Below is a small trained network, with its code and all its weights. Each question gives an input and a class and asks what happens when units are switched off, that is, made to give their printed mean instead of their output.

import numpy as np


def w(rows, s, z=0):
    codes = np.array(rows[::2]) - 128.0
    scale = np.full(codes.shape[1], s)
    scale[-1] = z or s
    return codes * scale


def f(y):
    return np.maximum(y, 0)


def log_softmax(a):
    a = a - a.max(-1, keepdims=True)
    return a - np.log(np.exp(a).sum(-1, keepdims=True))


def net(x, mask):
    res = np.array(x, float).reshape(1, 3) / 4 @ E
    y = f(res @ A[0][:, :-1].T + A[0][:, -1])
    res = res + np.where(mask, y, B[0][:, -1]) @ B[0][:, :-1]
    return log_softmax(res[-1] @ U[:, :-1].T + U[:, -1])


A, B = {}, {}
E = w([
[201,2,25,81,55,181,124,192,49,79,242],'x0',
[25,126,197,33,241,231,65,166,122,11,146],'x1',
[232,91,198,15,41,118,10,22,129,101,60],'x2',
],0.0046)
A[0] = w([
[58,224,193,146,177,101,123,75,202,156,56,116],'n0',
[133,126,134,137,128,130,122,134,133,123,127,126],'n1',
[217,108,174,41,57,120,23,29,135,110,74,95],'n2',
[43,124,205,60,204,211,78,157,112,44,136,113],'n3',
[68,211,210,163,195,104,148,84,210,155,52,146],'n4',
[209,98,178,46,68,112,6,24,135,102,78,96],'n5',
[74,150,76,185,180,129,216,215,139,155,167,122],'n6',
[177,30,33,87,83,199,127,216,37,86,226,91],'n7',
[76,201,202,159,191,103,130,70,210,159,50,94],'n8',
[60,165,55,211,180,140,230,236,132,150,178,92],'n9',
[59,217,227,160,187,99,139,68,214,168,40,77],'n10',
[62,208,220,160,189,99,132,71,216,166,46,93],'n11',
[52,124,198,51,213,210,66,156,114,38,132,93],'n12',
[223,124,59,204,29,6,191,68,118,242,93,88],'n13',
[242,134,57,219,17,11,179,74,120,253,98,91],'n14',
[57,150,63,207,186,132,228,225,132,159,177,95],'n15',
[166,26,37,82,90,187,124,212,51,90,211,101],'n16',
[102,153,147,144,153,112,132,129,136,132,127,255],'n17',
[52,113,190,41,208,229,47,170,90,30,144,94],'n18',
[67,133,183,59,212,216,68,154,111,51,128,112],'n19',
[60,148,67,208,188,135,228,229,136,149,173,100],'n20',
[189,23,32,90,78,207,128,209,47,62,238,89],'n21',
[62,153,77,211,175,127,214,238,131,146,165,122],'n22',
[208,132,70,212,41,27,191,66,120,225,113,128],'n23',
[127,122,139,129,121,130,132,136,125,128,124,124],'n24',
[136,100,106,123,118,142,126,146,119,116,177,211],'n25',
[206,111,169,43,71,111,34,33,125,124,86,101],'n26',
[163,46,48,97,101,182,140,178,76,115,204,144],'n27',
],0.0042,0.0085)
B[0] = w([
[147,158,110,143,81,92,102,143,100,146,121,184],'n0',
[130,129,129,126,124,127,130,126,133,127,128,128],'n1',
[35,75,192,83,136,177,88,86,104,156,80,174],'n2',
[108,128,102,171,163,160,156,162,179,178,173,183],'n3',
[148,151,104,136,91,90,96,129,104,120,133,202],'n4',
[51,80,184,90,131,166,96,85,110,153,86,176],'n5',
[75,84,177,92,127,158,85,77,109,116,90,184],'n6',
[145,177,107,152,58,74,85,169,69,199,87,184],'n7',
[139,167,107,148,82,82,100,170,76,174,102,174],'n8',
[61,82,188,86,132,168,93,88,104,165,77,183],'n9',
[136,172,104,159,61,81,87,185,66,232,93,176],'n10',
[145,167,107,148,70,89,93,164,75,186,112,180],'n11',
[88,119,91,184,170,172,175,189,178,225,173,177],'n12',
[87,119,99,178,184,181,174,182,184,220,181,176],'n13',
[95,123,103,169,172,174,161,169,175,193,175,181],'n14',
[51,78,187,78,131,175,90,83,99,164,69,181],'n15',
[142,164,110,143,80,87,102,152,84,170,107,183],'n16',
[197,138,98,115,126,102,93,39,180,1,206,254],'n17',
[96,124,103,172,157,161,158,174,169,202,169,183],'n18',
[108,130,99,167,163,158,161,165,173,180,172,179],'n19',
[63,81,182,83,123,170,91,83,101,149,81,183],'n20',
[144,169,108,155,63,72,84,166,69,196,94,188],'n21',
[81,90,171,87,126,155,88,81,108,121,103,191],'n22',
[114,121,109,155,166,160,149,147,179,152,179,186],'n23',
[126,132,129,126,126,130,128,128,124,127,129,128],'n24',
[169,144,107,126,118,105,100,75,145,54,169,208],'n25',
[49,74,188,86,142,171,92,85,108,153,83,170],'n26',
[144,153,113,136,92,93,97,127,109,122,131,188],'n27',
],0.0076,0.0088)
U = w([
[100,72,218,82,133,165,103,53,105,127,81,115],'0',
[146,179,97,141,85,5,105,171,71,140,108,101],'1',
[120,123,93,160,174,174,181,181,215,151,172,110],'2',
[176,142,100,107,135,76,120,29,179,3,173,255],'3',
[147,127,162,96,149,106,216,163,105,89,97,49],'4',
[159,124,137,105,154,121,203,150,102,86,74,73],'5',
],0.013,0.006)

Each question gives the input, the list of numbers given to net, and the class t.
The units are the neurons (one row each of A and B). Each row of codes is followed by its name. A weight is (code - 128) times the scale printed after its matrix; where a second scale follows, it is the last column's (A, B and U).
mask holds one flag per neuron, in row order. A switched-off neuron (its flag False) gives its mean, the last column of its row in B, instead of its output. The means were averaged over made-up inputs and are rounded, as every weight is.
A unit's drop is (log p(t) with every unit on - log p(t) with that unit switched off) / (log p(t) with every unit on - log p(t) with every unit switched off).
The circuit of an input: a set's keep is (log p(t) with only the set's units on - log p(t) with every unit switched off) / (log p(t) with every unit on - log p(t) with every unit switched off). Starting from the 12 units with the biggest drops (on a tie, the unit counted first), units are removed one at a time, each time the one whose removal leaves the highest keep (on an exact tie, the one counted first), for as long as the keep stays at least 0.8.
units of the circuit, in order: the units of the circuit, biggest drop first
most important unit: the unit with the biggest drop
top k neurons: the k neurons with the biggest drops, biggest first
drop when u is switched off: that unit's drop, to one decimal
input [-2,-5,4], class 2: units of the circuit, in order	n13; n14
input [0,6,-7], class 0: units of the circuit, in order	n15
input [-1,-7,5], class 2: units of the circuit, in order	n13; n14
input [6,-7,0], class 2: top 2 neurons	n13; n14
input [-8,7,-8], class 0: top 4 neurons	n15; n20; n9; n22
input [7,-6,7], class 0: top 3 neurons	n2; n26; n5
input [-8,8,5], class 1: top 3 neurons	n10; n11; n8
input [-8,6,7], class 1: top 3 neurons	n10; n11; n8
input [2,3,0], class 3: top 2 neurons	n13; n14
input [-4,2,-3], class 1: top 2 neurons	n10; n11
input [-6,-7,-6], class 2: top 3 neurons	n13; n14; n23
input [6,-7,8], class 0: top 3 neurons	n2; n26; n5
input [-5,5,-4], class 1: drop when n14 is switched off	0.3
input [-7,-3,4], class 1: drop when n1 is switched off	0.0
input [-4,7,-5], class 2: most important unit	n12
input [1,-1,-4], class 0: drop when n15 is switched off	0.1
